Below are the code and all the weights of a small trained network. Each question names an input and a target symbol and asks about switching units off, where a switched-off unit gives its printed mean instead of its output.

import numpy as np


def w(rows, s, z=0):
    codes = np.array(rows[::2]) - 128.0
    scale = np.full(codes.shape[1], s)
    scale[-1] = z or s
    return codes * scale


def f(y):
    return y / 2 * (1 + np.tanh(0.7978845608 * (y + 0.044715 * y**3)))


def softmax(a):
    e = np.exp(a - a.max(-1, keepdims=True))
    return e / e.sum(-1, keepdims=True)


def log_softmax(a):
    a = a - a.max(-1, keepdims=True)
    return a - np.log(np.exp(a).sum(-1, keepdims=True))


def net(x, mask):
    ids = ['ΠΩβγεζηλμστφψ'.index(c) for c in x.split()]
    T = len(ids)
    res = E[ids] + P[:T]
    u = 0
    for l in range(2):
        q, k, v = (res @ M[l].T for M in (Q, K, V))
        z = softmax(np.where(np.tri(T) > 0, q @ k.T / 4**0.5, -1e9)) @ v
        res = res + np.where(mask[u], z, O[l][:, -1]) @ O[l][:, :-1]
        u += 1
        y = f(res @ A[l][:, :-1].T + A[l][:, -1])
        res = res + np.where(mask[u : u + 16], y, B[l][:, -1]) @ B[l][:, :-1]
        u += 16
    return log_softmax(res[-1] @ U[:, :-1].T + U[:, -1])


Q, K, V, O, A, B = {}, {}, {}, {}, {}, {}
E = w([
[144,98,130,131],'Π',
[209,149,100,167],'Ω',
[130,74,151,136],'β',
[110,101,117,148],'γ',
[146,117,163,46],'ε',
[121,111,145,118],'ζ',
[147,113,142,93],'η',
[78,186,36,126],'λ',
[120,156,113,30],'μ',
[73,144,107,122],'σ',
[68,143,186,4],'τ',
[202,169,109,139],'φ',
[32,155,81,199],'ψ',
],0.023)
P = w([
[116,100,90,127],'0',
[188,134,78,122],'1',
[213,139,140,69],'2',
[85,145,250,151],'3',
[167,142,77,109],'4',
[213,138,145,60],'5',
[81,158,233,155],'6',
[159,134,73,91],'7',
[211,131,149,51],'8',
[84,162,215,152],'9',
],0.015)
Q[0] = w([
[81,240,96,186],'0.h0',
[144,23,23,128],'0.h0',
[113,187,184,2],'0.h0',
[74,171,77,124],'0.h0',
],0.0087)
K[0] = w([
[87,70,140,36],'0.h0',
[121,48,166,181],'0.h0',
[124,255,143,155],'0.h0',
[177,53,202,161],'0.h0',
],0.0098)
V[0] = w([
[3,109,91,40],'0.h0',
[66,108,107,162],'0.h0',
[72,3,230,171],'0.h0',
[85,54,136,154],'0.h0',
],0.0048)
O[0] = w([
[91,235,156,255,223],'0.h0',
[78,120,177,92,84],'0.h0',
[160,93,128,85,2],'0.h0',
[66,79,56,62,67],'0.h0',
],0.0093,0.0039)
A[0] = w([
[33,173,86,100,135],'0.n0',
[125,129,162,105,129],'0.n1',
[144,116,198,137,123],'0.n2',
[152,159,136,144,93],'0.n3',
[159,59,120,216,197],'0.n4',
[187,162,54,118,120],'0.n5',
[197,100,160,91,69],'0.n6',
[137,62,151,130,136],'0.n7',
[146,102,38,119,107],'0.n8',
[159,82,42,189,182],'0.n9',
[117,121,91,181,119],'0.n10',
[119,84,7,157,2],'0.n11',
[106,133,105,148,125],'0.n12',
[85,142,80,108,77],'0.n13',
[164,141,165,155,124],'0.n14',
[145,115,135,158,147],'0.n15',
],0.013,0.0083)
B[0] = w([
[134,118,170,179,254],'0.n0',
[105,108,71,151,161],'0.n1',
[121,174,90,175,175],'0.n2',
[121,130,133,85,151],'0.n3',
[77,135,97,65,201],'0.n4',
[201,120,139,187,227],'0.n5',
[94,177,72,161,175],'0.n6',
[164,123,137,62,134],'0.n7',
[72,128,130,156,172],'0.n8',
[83,70,72,140,195],'0.n9',
[88,122,135,130,161],'0.n10',
[114,252,188,106,147],'0.n11',
[121,108,146,154,147],'0.n12',
[118,187,136,141,143],'0.n13',
[97,115,103,90,176],'0.n14',
[97,114,97,90,144],'0.n15',
],0.011,0.007)
Q[1] = w([
[202,82,218,213],'1.h0',
[18,107,214,190],'1.h0',
[184,243,1,31],'1.h0',
[178,168,95,204],'1.h0',
],0.0049)
K[1] = w([
[103,122,179,109],'1.h0',
[177,164,161,73],'1.h0',
[255,149,109,136],'1.h0',
[95,191,77,132],'1.h0',
],0.0096)
V[1] = w([
[85,174,140,101],'1.h0',
[138,135,67,144],'1.h0',
[161,184,131,149],'1.h0',
[249,129,22,254],'1.h0',
],0.008)
O[1] = w([
[176,53,100,255,153],'1.h0',
[101,138,98,192,169],'1.h0',
[69,100,161,6,194],'1.h0',
[177,245,42,201,255],'1.h0',
],0.0055,0.0071)
A[1] = w([
[160,155,68,135,185],'1.n0',
[173,98,127,143,155],'1.n1',
[107,144,134,145,80],'1.n2',
[134,199,149,33,128],'1.n3',
[170,138,170,8,195],'1.n4',
[96,118,66,75,39],'1.n5',
[113,110,143,169,173],'1.n6',
[70,95,61,101,94],'1.n7',
[253,132,124,81,100],'1.n8',
[157,147,91,171,94],'1.n9',
[24,102,117,89,103],'1.n10',
[98,55,84,99,249],'1.n11',
[147,161,103,116,179],'1.n12',
[124,143,176,155,3],'1.n13',
[68,198,197,127,87],'1.n14',
[149,83,149,17,69],'1.n15',
],0.013,0.0055)
B[1] = w([
[117,65,174,125,251],'1.n0',
[109,69,146,63,134],'1.n1',
[128,94,114,102,156],'1.n2',
[125,62,144,220,189],'1.n3',
[19,119,134,210,149],'1.n4',
[162,190,187,33,153],'1.n5',
[64,148,94,81,178],'1.n6',
[179,201,126,182,170],'1.n7',
[64,182,158,34,199],'1.n8',
[115,105,183,85,207],'1.n9',
[209,106,255,113,199],'1.n10',
[64,161,43,82,166],'1.n11',
[136,58,134,99,207],'1.n12',
[170,170,146,72,154],'1.n13',
[216,89,80,124,246],'1.n14',
[180,47,85,112,132],'1.n15',
],0.0072,0.013)
U = w([
[123,71,122,94,110],'Π',
[160,46,168,149,104],'Ω',
[88,231,117,110,126],'β',
[30,70,102,154,230],'γ',
[131,84,95,113,88],'ε',
[171,123,114,46,50],'ζ',
[16,160,196,100,3],'η',
[205,3,76,164,138],'λ',
[147,111,154,177,238],'μ',
[126,105,51,101,200],'σ',
[177,168,193,61,113],'τ',
[156,32,113,88,47],'φ',
[254,186,120,155,145],'ψ',
],0.0094,0.0046)

Each question gives the input, a string of symbols that net reads in full, and the target symbol t.
The units are the heads (4 rows each of Q, K, V and O) and the neurons (one row each of A and B). Each row of codes is followed by its name. A weight is (code - 128) times the scale printed after its matrix; where a second scale follows, it is the last column's (O, A, B and U).
mask holds one flag per unit, layer by layer, with each layer's heads first. A switched-off unit (its flag False) gives its mean, the last column of its rows in O or B, instead of its output. The means were averaged over made-up inputs and are rounded, as every weight is.
A unit's drop is (log p(t) with every unit on - log p(t) with that unit switched off) / (log p(t) with every unit on - log p(t) with every unit switched off).
The circuit of an input: a set's keep is (log p(t) with only the set's units on - log p(t) with every unit switched off) / (log p(t) with every unit on - log p(t) with every unit switched off). Starting from the 12 units with the biggest drops (on a tie, the unit counted first), units are removed one at a time, each time the one whose removal leaves the highest keep (on an exact tie, the one counted first), for as long as the keep stays at least 0.8.
circuit, biggest first: the units of the circuit, biggest drop first
most important unit: the unit with the biggest drop
k most important neurons: the k neurons with the biggest drops, biggest first
top k neurons in layer l: the k neurons of layer l with the biggest drops, biggest first
input Ω μ Π, target ζ: circuit, biggest first -> (0.h0 0.n7 1.n8)
input τ η μ ε, target ψ: most important unit -> 0.n2
input μ γ μ ζ, target ψ: top 2 neurons in layer 0 -> (0.n2 0.n5)
input σ μ σ, target ψ: circuit, biggest first -> (0.n9 0.n4 1.n8)
input γ γ γ μ μ, target τ: circuit, biggest first -> (0.n5 1.n8 0.n9 0.n6)
input μ μ η μ μ γ τ, target τ: 3 most important neurons -> (0.n0 1.n13 0.n5)
input τ β ψ τ, target Ω: circuit, biggest first -> (1.h0 1.n10)
input ζ φ γ ζ σ φ ζ μ Π, target τ: circuit, biggest first -> (1.n8 0.h0 0.n7)
input φ μ β μ λ μ φ ψ, target μ: circuit, biggest first -> (0.n11 0.n0 1.n14)
input λ λ ψ μ μ μ γ μ μ, target γ: circuit, biggest first -> (1.n4 1.n3)
input ε ζ η β μ μ μ μ γ ζ, target ψ: circuit, biggest first -> (1.n14 0.h0)
input ε Π τ η Ω, target λ: top 2 neurons in layer 1 -> (1.n0 1.n12)
input γ μ μ μ μ, target τ: 3 most important neurons -> (0.n5 1.n8 0.n4)
input μ ψ σ μ σ γ γ μ γ, target γ: top 2 neurons in layer 0 -> (0.n5 0.n9)
input ζ μ η φ, target λ: 2 most important neurons -> (1.n3 1.n14)
input μ σ μ μ μ σ, target ψ: circuit, biggest first -> (0.h0 0.n9 1.n8)
input σ σ μ μ β, target ζ: most important neuron -> (0.n4)
input μ γ τ σ μ γ μ, target ψ: 2 most important neurons -> (1.n14 1.n0)
input μ η σ τ γ μ β, target ψ: 3 most important neurons -> (0.n2 0.n4 0.n0)
input ζ μ μ σ μ μ Π, target ψ: most important unit -> 1.n14
input λ φ γ σ σ μ λ σ φ, target τ: circuit, biggest first -> (1.n8 1.n9)
input β ψ Π, target γ: circuit, biggest first -> (0.h0 1.n14 1.n10)
input β γ μ ζ Π γ, target σ: circuit, biggest first -> (1.n10 1.n11 0.h0 0.n0)
input ζ σ μ γ γ μ γ, target ψ: top 2 neurons in layer 1 -> (1.n14 1.n10)
input μ σ γ Π η Π τ, target τ: top 3 neurons in layer 1 -> (1.n13 1.n10 1.n3)
input μ φ μ Π μ μ μ λ, target ψ: top 2 neurons in layer 0 -> (0.n11 0.n13)
input σ β μ μ γ, target β: most important unit -> 1.n11
input β γ γ σ μ τ ψ, target Ω: circuit, biggest first -> (1.n10 1.h0)
